Here is a tiny trained network, its code and every weight. The questions are about switching its units off for an input and a class, where a switched-off unit gives its printed mean instead of its output.

import numpy as np


def w(rows, s, z=0):
    codes = np.array(rows[::2]) - 128.0
    scale = np.full(codes.shape[1], s)
    scale[-1] = z or s
    return codes * scale


def f(y):
    return np.maximum(y, 0)


def log_softmax(a):
    a = a - a.max(-1, keepdims=True)
    return a - np.log(np.exp(a).sum(-1, keepdims=True))


def net(x, mask):
    res = np.array(x, float).reshape(1, 7) / 4 @ E
    y = f(res @ A[0][:, :-1].T + A[0][:, -1])
    res = res + np.where(mask, y, B[0][:, -1]) @ B[0][:, :-1]
    return log_softmax(res[-1] @ U[:, :-1].T + U[:, -1])


A, B = {}, {}
E = w([
[170,115,68,124,186,143,149,102,149,86],'x0',
[146,154,94,87,116,206,153,167,158,119],'x1',
[113,197,98,47,142,42,187,128,230,85],'x2',
[138,202,168,123,177,174,99,143,129,128],'x3',
[90,98,100,82,97,101,119,15,137,159],'x4',
[160,50,180,36,209,132,50,188,134,125],'x5',
[211,181,175,161,122,194,4,74,157,102],'x6',
],0.011)
A[0] = w([
[128,175,113,147,136,124,125,134,210,87,136],'n1',
[93,103,146,202,36,233,63,102,85,191,191],'n2',
[166,217,127,94,65,157,144,55,91,87,168],'n3',
[174,123,158,188,202,200,142,247,63,86,130],'n4',
[140,127,147,48,199,90,149,156,180,147,78],'n5',
[2,96,157,97,138,48,117,200,191,171,253],'n6',
[116,140,86,134,202,104,136,51,145,75,78],'n7',
[128,131,119,75,156,85,140,139,189,63,92],'n8',
],0.0088,0.0049)
B[0] = w([
[119,156,26,129,130,175,142,5,117,130,172],'n1',
[190,127,141,84,162,97,187,82,103,161,253],'n2',
[82,126,152,173,177,41,167,60,149,98,192],'n3',
[103,148,142,161,143,175,93,196,156,26,220],'n4',
[101,149,165,115,124,60,80,126,145,227,181],'n5',
[144,200,135,157,85,57,126,148,66,99,220],'n6',
[130,86,115,150,176,163,106,83,149,124,161],'n7',
[135,155,126,200,198,149,136,140,146,152,179],'n8',
],0.011,0.017)
U = w([
[90,110,100,143,159,152,122,114,253,93,83],'0',
[196,58,168,86,162,160,46,145,80,101,116],'1',
[79,144,133,155,80,101,168,149,94,92,254],'2',
[172,54,153,154,105,185,150,143,91,138,23],'3',
[161,193,179,172,140,96,128,132,164,127,101],'4',
[77,101,134,68,95,118,104,179,137,187,61],'5',
[124,89,91,127,145,112,197,88,71,161,174],'6',
],0.012,0.0053)

Each question gives the input, the list of numbers given to net, and the class t.
The units are the neurons (one row each of A and B). Each row of codes is followed by its name. A weight is (code - 128) times the scale printed after its matrix; where a second scale follows, it is the last column's (A, B and U).
mask holds one flag per neuron, in row order. A switched-off neuron (its flag False) gives its mean, the last column of its row in B, instead of its output. The means were averaged over made-up inputs and are rounded, as every weight is.
A unit's drop is (log p(t) with every unit on - log p(t) with that unit switched off) / (log p(t) with every unit on - log p(t) with every unit switched off).
The circuit of an input: a set's keep is (log p(t) with only the set's units on - log p(t) with every unit switched off) / (log p(t) with every unit on - log p(t) with every unit switched off). Starting from all 8 units, units are removed one at a time, each time the one whose removal leaves the highest keep (on an exact tie, the one counted first), for as long as the keep stays at least 0.8.
units of the circuit, in order: the units of the circuit, biggest drop first
unit that matters most: the unit with the biggest drop
k most important neurons: the k neurons with the biggest drops, biggest first
drop when u is switched off: that unit's drop, to one decimal
input [-8,8,-7,2,-5,6,-8], class 2: unit that matters most => n6
input [-8,3,5,-5,-8,-7,8], class 6: units of the circuit, in order => (n1; n4; n6)
input [6,8,6,1,7,5,-6], class 4: 4 most important neurons => (n6; n8; n5; n2)
input [-8,-7,7,-6,0,-6,8], class 6: units of the circuit, in order => (n4; n1)
input [6,1,-7,1,-3,-2,6], class 1: units of the circuit, in order => (n6; n4; n2)
input [-4,7,-6,1,-1,-1,-2], class 3: units of the circuit, in order => (n6; n3)
input [-3,1,-3,-3,5,1,5], class 6: 2 most important neurons => (n4; n2)
input [2,-8,3,-6,-2,-4,-6], class 2: 2 most important neurons => (n6; n2)
input [3,0,1,1,2,1,-7], class 2: 2 most important neurons => (n2; n6)
input [8,0,6,5,5,4,-5], class 4: 3 most important neurons => (n5; n6; n8)
input [7,-6,-8,-2,-8,-6,3], class 1: 2 most important neurons => (n4; n6)
input [3,-3,-3,0,7,4,1], class 1: 2 most important neurons => (n3; n1)
input [3,-8,-4,-5,-5,2,-2], class 2: 2 most important neurons => (n2; n7)
input [-3,4,2,-8,0,6,-5], class 2: units of the circuit, in order => (n6)
input [-7,-6,-3,-4,-2,0,2], class 6: 2 most important neurons => (n2; n4)
input [3,0,0,-2,4,0,5], class 0: 3 most important neurons => (n6; n2; n7)
input [-1,1,-2,0,1,3,-7], class 2: 2 most important neurons => (n6; n2)
input [-1,-8,3,2,2,-5,2], class 6: 2 most important neurons => (n4; n6)
input [-5,-8,7,-6,5,6,-2], class 4: drop when n6 is switched off => 0.7
input [6,-2,4,-6,0,1,6], class 0: drop when n3 is switched off => 0.0
input [-2,6,-8,7,-2,1,-5], class 1: unit that matters most => n4
input [1,4,1,-6,4,-4,8], class 6: drop when n4 is switched off => 0.3
input [-7,3,-6,3,2,-7,4], class 6: drop when n2 is switched off => 0.3
